Here is a tiny trained network, its code and every weight. The questions are about switching its units off for an input and a class, where a switched-off unit gives its printed mean instead of its output.

import numpy as np


def w(rows, s, z=0):
    codes = np.array(rows[::2]) - 128.0
    scale = np.full(codes.shape[1], s)
    scale[-1] = z or s
    return codes * scale


def f(y):
    return np.maximum(y, 0)


def log_softmax(a):
    a = a - a.max(-1, keepdims=True)
    return a - np.log(np.exp(a).sum(-1, keepdims=True))


def net(x, mask):
    res = np.array(x, float).reshape(1, 2) / 4 @ E
    y = f(res @ A[0][:, :-1].T + A[0][:, -1])
    res = res + np.where(mask, y, B[0][:, -1]) @ B[0][:, :-1]
    return log_softmax(res[-1] @ U[:, :-1].T + U[:, -1])


A, B = {}, {}
E = w([
[197,181,113],'x0',
[100,251,140],'x1',
],0.019)
A[0] = w([
[140,186,191,85],'n0',
[78,159,164,83],'n1',
[38,93,109,155],'n2',
[122,126,123,110],'n3',
[195,100,103,166],'n4',
[106,188,153,35],'n5',
[108,41,98,123],'n6',
[123,84,76,77],'n7',
[176,92,93,90],'n8',
[146,100,137,252],'n9',
[162,221,134,88],'n10',
[122,168,63,129],'n11',
[51,157,107,105],'n12',
[23,97,148,66],'n13',
[38,123,112,95],'n14',
[133,163,123,145],'n15',
[254,163,84,80],'n16',
[202,86,164,74],'n17',
],0.016,0.017)
B[0] = w([
[146,91,141,179],'n0',
[153,61,163,156],'n1',
[157,148,110,213],'n2',
[112,135,156,128],'n3',
[151,155,159,204],'n4',
[150,33,152,163],'n5',
[134,117,152,241],'n6',
[137,52,159,166],'n7',
[149,65,174,171],'n8',
[167,224,143,251],'n9',
[141,97,158,217],'n10',
[144,133,163,171],'n11',
[179,83,163,165],'n12',
[168,36,23,179],'n13',
[176,102,114,165],'n14',
[164,133,151,175],'n15',
[183,45,6,200],'n16',
[140,42,182,171],'n17',
],0.014,0.018)
U = w([
[162,92,60,125],'0',
[148,92,254,58],'1',
[151,187,180,253],'2',
[98,186,48,86],'3',
[21,105,135,106],'4',
[16,141,89,107],'5',
[96,164,106,92],'6',
],0.016,0.02)

Each question gives the input, the list of numbers given to net, and the class t.
The units are the neurons (one row each of A and B). Each row of codes is followed by its name. A weight is (code - 128) times the scale printed after its matrix; where a second scale follows, it is the last column's (A, B and U).
mask holds one flag per neuron, in row order. A switched-off neuron (its flag False) gives its mean, the last column of its row in B, instead of its output. The means were averaged over made-up inputs and are rounded, as every weight is.
A unit's drop is (log p(t) with every unit on - log p(t) with that unit switched off) / (log p(t) with every unit on - log p(t) with every unit switched off).
The circuit of an input: a set's keep is (log p(t) with only the set's units on - log p(t) with every unit switched off) / (log p(t) with every unit on - log p(t) with every unit switched off). Starting from the 12 units with the biggest drops (on a tie, the unit counted first), units are removed one at a time, each time the one whose removal leaves the highest keep (on an exact tie, the one counted first), for as long as the keep stays at least 0.8.
units of the circuit, in order: the units of the circuit, biggest drop first
top k neurons: the k neurons with the biggest drops, biggest first
drop when u is switched off: that unit's drop, to one decimal
input [6,3], class 0: units of the circuit, in order : [n16]
input [7,-8], class 1: top 3 neurons : [n17, n8, n4]
input [-5,-5], class 0: top 3 neurons : [n13, n2, n10]
input [4,-5], class 1: top 4 neurons : [n13, n17, n4, n8]
input [5,-6], class 1: top 2 neurons : [n17, n13]
input [1,3], class 2: top 4 neurons : [n17, n8, n7, n6]
input [4,5], class 1: top 2 neurons : [n10, n13]
input [-3,-3], class 2: top 2 neurons : [n16, n9]
input [-4,0], class 0: top 2 neurons : [n13, n4]
input [-6,1], class 0: drop when n13 is switched off : 0.2
input [3,1], class 2: drop when n13 is switched off : 1.0
input [7,4], class 0: drop when n16 is switched off : 3.5
